Below are the code and all the weights of a small trained network. Each question names an input and a class and asks about switching units off, where a switched-off unit gives its printed mean instead of its output.

import numpy as np


def w(rows, s, z=0):
    codes = np.array(rows[::2]) - 128.0
    scale = np.full(codes.shape[1], s)
    scale[-1] = z or s
    return codes * scale


def f(y):
    return np.maximum(y, 0)


def log_softmax(a):
    a = a - a.max(-1, keepdims=True)
    return a - np.log(np.exp(a).sum(-1, keepdims=True))


def net(x, mask):
    res = np.array(x, float).reshape(1, 6) / 4 @ E
    y = f(res @ A[0][:, :-1].T + A[0][:, -1])
    res = res + np.where(mask, y, B[0][:, -1]) @ B[0][:, :-1]
    return log_softmax(res[-1] @ U[:, :-1].T + U[:, -1])


A, B = {}, {}
E = w([
[94,158,107],'x0',
[138,206,53],'x1',
[49,184,151],'x2',
[40,167,198],'x3',
[254,222,190],'x4',
[91,154,124],'x5',
],0.011)
A[0] = w([
[169,73,126,254],'neuron 1',
[133,103,198,124],'neuron 2',
[77,62,140,196],'neuron 3',
[145,168,255,137],'neuron 4',
[228,101,112,102],'neuron 5',
[82,247,143,133],'neuron 6',
[134,20,196,159],'neuron 7',
[88,167,7,144],'neuron 8',
[39,47,197,104],'neuron 9',
],0.011,0.0056)
B[0] = w([
[234,16,135,240],'neuron 1',
[90,64,78,186],'neuron 2',
[64,40,211,235],'neuron 3',
[115,185,33,242],'neuron 4',
[241,164,157,244],'neuron 5',
[9,241,159,233],'neuron 6',
[160,59,144,244],'neuron 7',
[2,14,46,225],'neuron 8',
[186,149,169,254],'neuron 9',
],0.0081,0.0098)
U = w([
[143,79,144,42],'0',
[55,200,149,208],'1',
[195,112,179,4],'2',
[103,45,223,210],'3',
[73,31,3,147],'4',
[45,84,142,116],'5',
[121,64,161,113],'6',
],0.012,0.0032)

Each question gives the input, the list of numbers given to net, and the class t.
The units are the neurons (one row each of A and B). Each row of codes is followed by its name. A weight is (code - 128) times the scale printed after its matrix; where a second scale follows, it is the last column's (A, B and U).
mask holds one flag per neuron, in row order. A switched-off neuron (its flag False) gives its mean, the last column of its row in B, instead of its output. The means were averaged over made-up inputs and are rounded, as every weight is.
A unit's drop is (log p(t) with every unit on - log p(t) with that unit switched off) / (log p(t) with every unit on - log p(t) with every unit switched off).
The circuit of an input: a set's keep is (log p(t) with only the set's units on - log p(t) with every unit switched off) / (log p(t) with every unit on - log p(t) with every unit switched off). Starting from all 9 units, units are removed one at a time, each time the one whose removal leaves the highest keep (on an exact tie, the one counted first), for as long as the keep stays at least 0.8.
units of the circuit, in order: the units of the circuit, biggest drop first
most important unit: the unit with the biggest drop
top k neurons: the k neurons with the biggest drops, biggest first
drop of u: that unit's drop, to one decimal
input [-4,-5,7,2,0,6], class 1: units of the circuit, in order => (neuron 1; neuron 6)
input [-6,-8,-8,-5,0,6], class 2: most important unit => neuron 5
input [1,0,7,-5,8,-3], class 1: units of the circuit, in order => (neuron 6; neuron 1)
input [1,-3,6,5,-7,-5], class 3: top 2 neurons => (neuron 9; neuron 3)
input [4,3,6,-4,3,-8], class 1: units of the circuit, in order => (neuron 1; neuron 7)
input [6,4,1,-2,2,4], class 1: top 2 neurons => (neuron 6; neuron 1)
input [5,-1,0,1,-3,5], class 5: top 2 neurons => (neuron 1; neuron 4)
input [1,-5,8,-8,3,-2], class 2: top 2 neurons => (neuron 8; neuron 3)
input [8,-7,0,-5,-5,8], class 3: units of the circuit, in order => (neuron 3; neuron 4)
input [-3,-3,-4,5,8,6], class 1: drop of neuron 4 => 0.3
input [-1,0,4,-1,-6,-6], class 3: drop of neuron 4 => 0.5
input [-5,-5,3,-2,-6,0], class 3: drop of neuron 4 => 0.0
